Below is a small trained network, with its code and all its weights. Each question gives an input and a class and asks what happens when units are switched off, that is, made to give their printed mean instead of their output.

import numpy as np


def w(rows, s, z=0):
    codes = np.array(rows[::2]) - 128.0
    scale = np.full(codes.shape[1], s)
    scale[-1] = z or s
    return codes * scale


def f(y):
    return np.maximum(y, 0)


def log_softmax(a):
    a = a - a.max(-1, keepdims=True)
    return a - np.log(np.exp(a).sum(-1, keepdims=True))


def net(x, mask):
    res = np.array(x, float).reshape(1, 3) / 4 @ E
    y = f(res @ A[0][:, :-1].T + A[0][:, -1])
    res = res + np.where(mask, y, B[0][:, -1]) @ B[0][:, :-1]
    return log_softmax(res[-1] @ U[:, :-1].T + U[:, -1])


A, B = {}, {}
E = w([
[6,136,111,180,186,241,213,212,140,62],'x0',
[151,54,88,3,124,164,88,215,114,136],'x1',
[189,255,5,216,69,136,47,37,184,93],'x2',
],0.0081)
A[0] = w([
[94,159,73,157,150,194,111,128,151,62,254],'N1',
[166,134,106,143,60,108,78,56,118,188,169],'N2',
[198,171,145,150,120,75,139,73,209,167,127],'N3',
[199,129,125,151,61,76,88,128,140,124,119],'N4',
[247,197,117,159,76,108,94,11,158,146,200],'N5',
[72,146,140,135,158,192,193,170,136,12,138],'N6',
[32,152,114,255,190,130,202,99,93,136,199],'N7',
[133,154,133,209,88,41,77,34,126,187,177],'N8',
[193,157,121,185,118,93,107,40,149,161,96],'N9',
[122,33,163,7,168,158,160,193,107,190,185],'N10',
],0.0087,0.0047)
B[0] = w([
[108,63,112,113,128,206,85,196,120,124,202],'N1',
[182,130,76,129,78,145,191,157,87,102,190],'N2',
[149,99,152,174,99,69,143,115,51,92,183],'N3',
[176,153,90,130,104,178,135,188,94,105,172],'N4',
[135,90,73,222,120,161,181,134,42,105,233],'N5',
[129,89,83,190,92,224,125,118,139,162,211],'N6',
[101,153,96,127,117,225,171,168,195,113,214],'N7',
[124,47,165,178,76,33,200,27,2,61,211],'N8',
[123,102,124,181,176,84,166,83,38,163,190],'N9',
[151,58,23,116,210,24,76,87,58,203,248],'N10',
],0.0095,0.017)
U = w([
[134,199,114,83,50,254,106,210,218,25,244],'0',
[38,98,223,165,124,151,150,97,147,94,137],'1',
[59,165,192,123,171,117,187,144,193,114,71],'2',
[126,186,141,76,91,86,173,149,227,45,2],'3',
[82,108,74,191,181,183,137,171,145,136,63],'4',
[153,75,136,22,203,61,16,112,102,178,131],'5',
[169,126,229,160,110,77,162,80,104,20,63],'6',
[186,90,27,187,104,84,140,106,89,130,161],'7',
],0.0099,0.0051)

Each question gives the input, the list of numbers given to net, and the class t.
The units are the neurons (one row each of A and B). Each row of codes is followed by its name. A weight is (code - 128) times the scale printed after its matrix; where a second scale follows, it is the last column's (A, B and U).
mask holds one flag per neuron, in row order. A switched-off neuron (its flag False) gives its mean, the last column of its row in B, instead of its output. The means were averaged over made-up inputs and are rounded, as every weight is.
A unit's drop is (log p(t) with every unit on - log p(t) with that unit switched off) / (log p(t) with every unit on - log p(t) with every unit switched off).
The circuit of an input: a set's keep is (log p(t) with only the set's units on - log p(t) with every unit switched off) / (log p(t) with every unit on - log p(t) with every unit switched off). Starting from all 10 units, units are removed one at a time, each time the one whose removal leaves the highest keep (on an exact tie, the one counted first), for as long as the keep stays at least 0.8.
units of the circuit, in order: the units of the circuit, biggest drop first
unit that matters most: the unit with the biggest drop
k most important neurons: the k neurons with the biggest drops, biggest first
drop when u is switched off: that unit's drop, to one decimal
input [0,-6,-6], class 4: units of the circuit, in order	N8, N7
input [8,-8,4], class 0: units of the circuit, in order	N7, N10
input [-5,-6,-3], class 6: units of the circuit, in order	N10, N8
input [7,5,-6], class 5: units of the circuit, in order	N10, N5
input [0,6,5], class 0: units of the circuit, in order	N10, N8
input [7,-5,5], class 0: units of the circuit, in order	N10, N7
input [0,1,-1], class 5: unit that matters most	N5
input [6,7,1], class 4: 2 most important neurons	N8, N6
input [8,6,-6], class 5: units of the circuit, in order	N10, N5
input [3,6,3], class 0: 2 most important neurons	N10, N8
input [5,7,-3], class 5: 2 most important neurons	N10, N5
input [5,0,-6], class 4: 3 most important neurons	N8, N6, N7
input [0,-5,-4], class 1: 2 most important neurons	N10, N5
input [4,5,-7], class 5: unit that matters most	N10
input [-4,-7,-6], class 6: drop when N10 is switched off	0.2
input [6,-2,5], class 0: drop when N10 is switched off	0.2
input [4,8,-4], class 5: drop when N10 is switched off	0.1
input [5,3,4], class 0: drop when N10 is switched off	0.2
